Here is a tiny trained network, its code and every weight. The questions are about switching its units off for an input and a class, where a switched-off unit gives its printed mean instead of its output.

import numpy as np


def w(rows, s, z=0):
    codes = np.array(rows[::2]) - 128.0
    scale = np.full(codes.shape[1], s)
    scale[-1] = z or s
    return codes * scale


def f(y):
    return np.maximum(y, 0)


def log_softmax(a):
    a = a - a.max(-1, keepdims=True)
    return a - np.log(np.exp(a).sum(-1, keepdims=True))


def net(x, mask):
    res = np.array(x, float).reshape(1, 6) / 4 @ E
    y = f(res @ A[0][:, :-1].T + A[0][:, -1])
    res = res + np.where(mask, y, B[0][:, -1]) @ B[0][:, :-1]
    return log_softmax(res[-1] @ U[:, :-1].T + U[:, -1])


A, B = {}, {}
E = w([
[140,140,178,31,60,178],'x0',
[127,131,129,128,132,128],'x1',
[160,62,186,183,147,233],'x2',
[129,127,128,128,127,127],'x3',
[11,101,74,108,129,174],'x4',
[176,66,82,36,212,125],'x5',
],0.011)
A[0] = w([
[235,163,181,138,145,93,19],'N0',
[70,68,109,118,97,124,33],'N1',
[163,112,148,24,29,159,6],'N2',
[123,159,169,31,60,178,38],'N3',
[188,65,82,52,198,122,75],'N4',
[167,59,130,143,165,203,111],'N5',
[115,128,59,208,187,103,57],'N6',
[109,154,72,59,106,35,127],'N7',
[41,106,79,121,159,192,56],'N8',
[167,103,150,182,153,54,103],'N9',
[41,90,90,117,150,153,84],'N10',
[72,92,118,99,144,125,101],'N11',
[79,157,88,104,135,75,100],'N12',
[122,110,76,227,212,73,56],'N13',
[67,114,70,185,189,127,64],'N14',
[137,119,96,63,210,150,69],'N15',
[161,64,125,164,150,219,113],'N16',
[86,218,142,240,11,124,80],'N17',
[98,136,66,78,77,72,135],'N18',
[108,143,99,101,126,83,130],'N19',
[120,194,65,83,121,67,84],'N20',
[161,68,91,76,170,112,85],'N21',
[133,66,110,74,175,93,84],'N22',
[145,59,73,63,181,120,103],'N23',
[147,30,180,172,137,215,111],'N24',
[132,204,87,74,115,49,114],'N25',
[254,140,124,99,175,108,93],'N26',
[35,96,73,96,158,169,54],'N27',
[141,179,153,95,136,66,103],'N28',
],0.0094,0.0026)
B[0] = w([
[182,200,102,122,33,92,204],'N0',
[166,134,108,149,84,87,161],'N1',
[137,37,107,61,155,100,191],'N2',
[148,3,84,15,196,66,191],'N3',
[36,125,176,162,110,103,213],'N4',
[128,166,103,174,183,183,202],'N5',
[135,50,111,64,168,108,197],'N6',
[146,169,96,173,192,209,207],'N7',
[181,187,89,112,66,113,200],'N8',
[209,74,87,68,50,86,188],'N9',
[192,190,102,103,54,69,192],'N10',
[166,155,124,158,67,108,166],'N11',
[161,149,104,145,156,177,180],'N12',
[158,22,109,38,186,83,218],'N13',
[156,78,96,73,124,100,194],'N14',
[76,105,201,166,109,99,186],'N15',
[154,174,93,144,179,212,207],'N16',
[2,103,242,169,120,79,255],'N17',
[161,152,120,153,182,154,189],'N18',
[137,149,130,136,153,185,168],'N19',
[136,146,100,153,167,209,194],'N20',
[59,104,218,159,131,97,187],'N21',
[45,122,160,136,117,144,182],'N22',
[38,123,205,177,101,85,201],'N23',
[160,197,96,168,215,191,227],'N24',
[142,168,98,165,187,190,204],'N25',
[133,194,137,143,25,66,206],'N26',
[195,214,83,127,12,68,202],'N27',
[170,138,88,161,137,169,175],'N28',
],0.0077,0.012)
U = w([
[165,183,123,187,221,223,122],'0',
[11,127,194,176,103,105,174],'1',
[218,189,123,108,7,98,201],'2',
[162,36,122,3,184,113,3],'3',
],0.013,0.00063)

Each question gives the input, the list of numbers given to net, and the class t.
The units are the neurons (one row each of A and B). Each row of codes is followed by its name. A weight is (code - 128) times the scale printed after its matrix; where a second scale follows, it is the last column's (A, B and U).
mask holds one flag per neuron, in row order. A switched-off neuron (its flag False) gives its mean, the last column of its row in B, instead of its output. The means were averaged over made-up inputs and are rounded, as every weight is.
A unit's drop is (log p(t) with every unit on - log p(t) with that unit switched off) / (log p(t) with every unit on - log p(t) with every unit switched off).
The circuit of an input: a set's keep is (log p(t) with only the set's units on - log p(t) with every unit switched off) / (log p(t) with every unit on - log p(t) with every unit switched off). Starting from the 12 units with the biggest drops (on a tie, the unit counted first), units are removed one at a time, each time the one whose removal leaves the highest keep (on an exact tie, the one counted first), for as long as the keep stays at least 0.8.
circuit, biggest first: the units of the circuit, biggest drop first
most important unit: the unit with the biggest drop
top k neurons: the k neurons with the biggest drops, biggest first
drop of u: that unit's drop, to one decimal
input [2,-5,-4,-5,-1,-6], class 1: most important unit => N17
input [6,5,7,-2,-6,2], class 0: top 3 neurons => (N24; N5; N16)
input [-4,0,-6,-7,-5,-7], class 1: top 2 neurons => (N17; N24)
input [-8,-7,-8,-4,6,-1], class 0: top 4 neurons => (N7; N20; N25; N12)
input [-8,3,2,-4,-4,-7], class 3: circuit, biggest first => (N13; N6)
input [-5,-1,-7,8,7,5], class 0: top 2 neurons => (N7; N20)
input [-8,-7,-7,2,-6,-2], class 3: top 2 neurons => (N13; N9)
input [0,2,-4,-2,5,-1], class 2: top 3 neurons => (N27; N24; N10)
input [-5,-6,-4,-3,-7,7], class 1: top 4 neurons => (N4; N21; N23; N22)
input [5,4,-7,6,1,7], class 0: top 2 neurons => (N7; N25)
input [8,2,7,-2,2,-5], class 3: top 2 neurons => (N3; N2)
input [-3,0,-2,-4,-2,1], class 3: top 2 neurons => (N24; N27)
input [-5,-3,8,-8,5,-7], class 0: drop of N16 => 0.3
input [-5,-4,7,-7,-8,2], class 2: circuit, biggest first => (N26)
input [-6,-7,4,-8,-1,-4], class 3: drop of N13 => 0.2
input [6,-3,-7,-6,0,-2], class 0: drop of N7 => 0.1
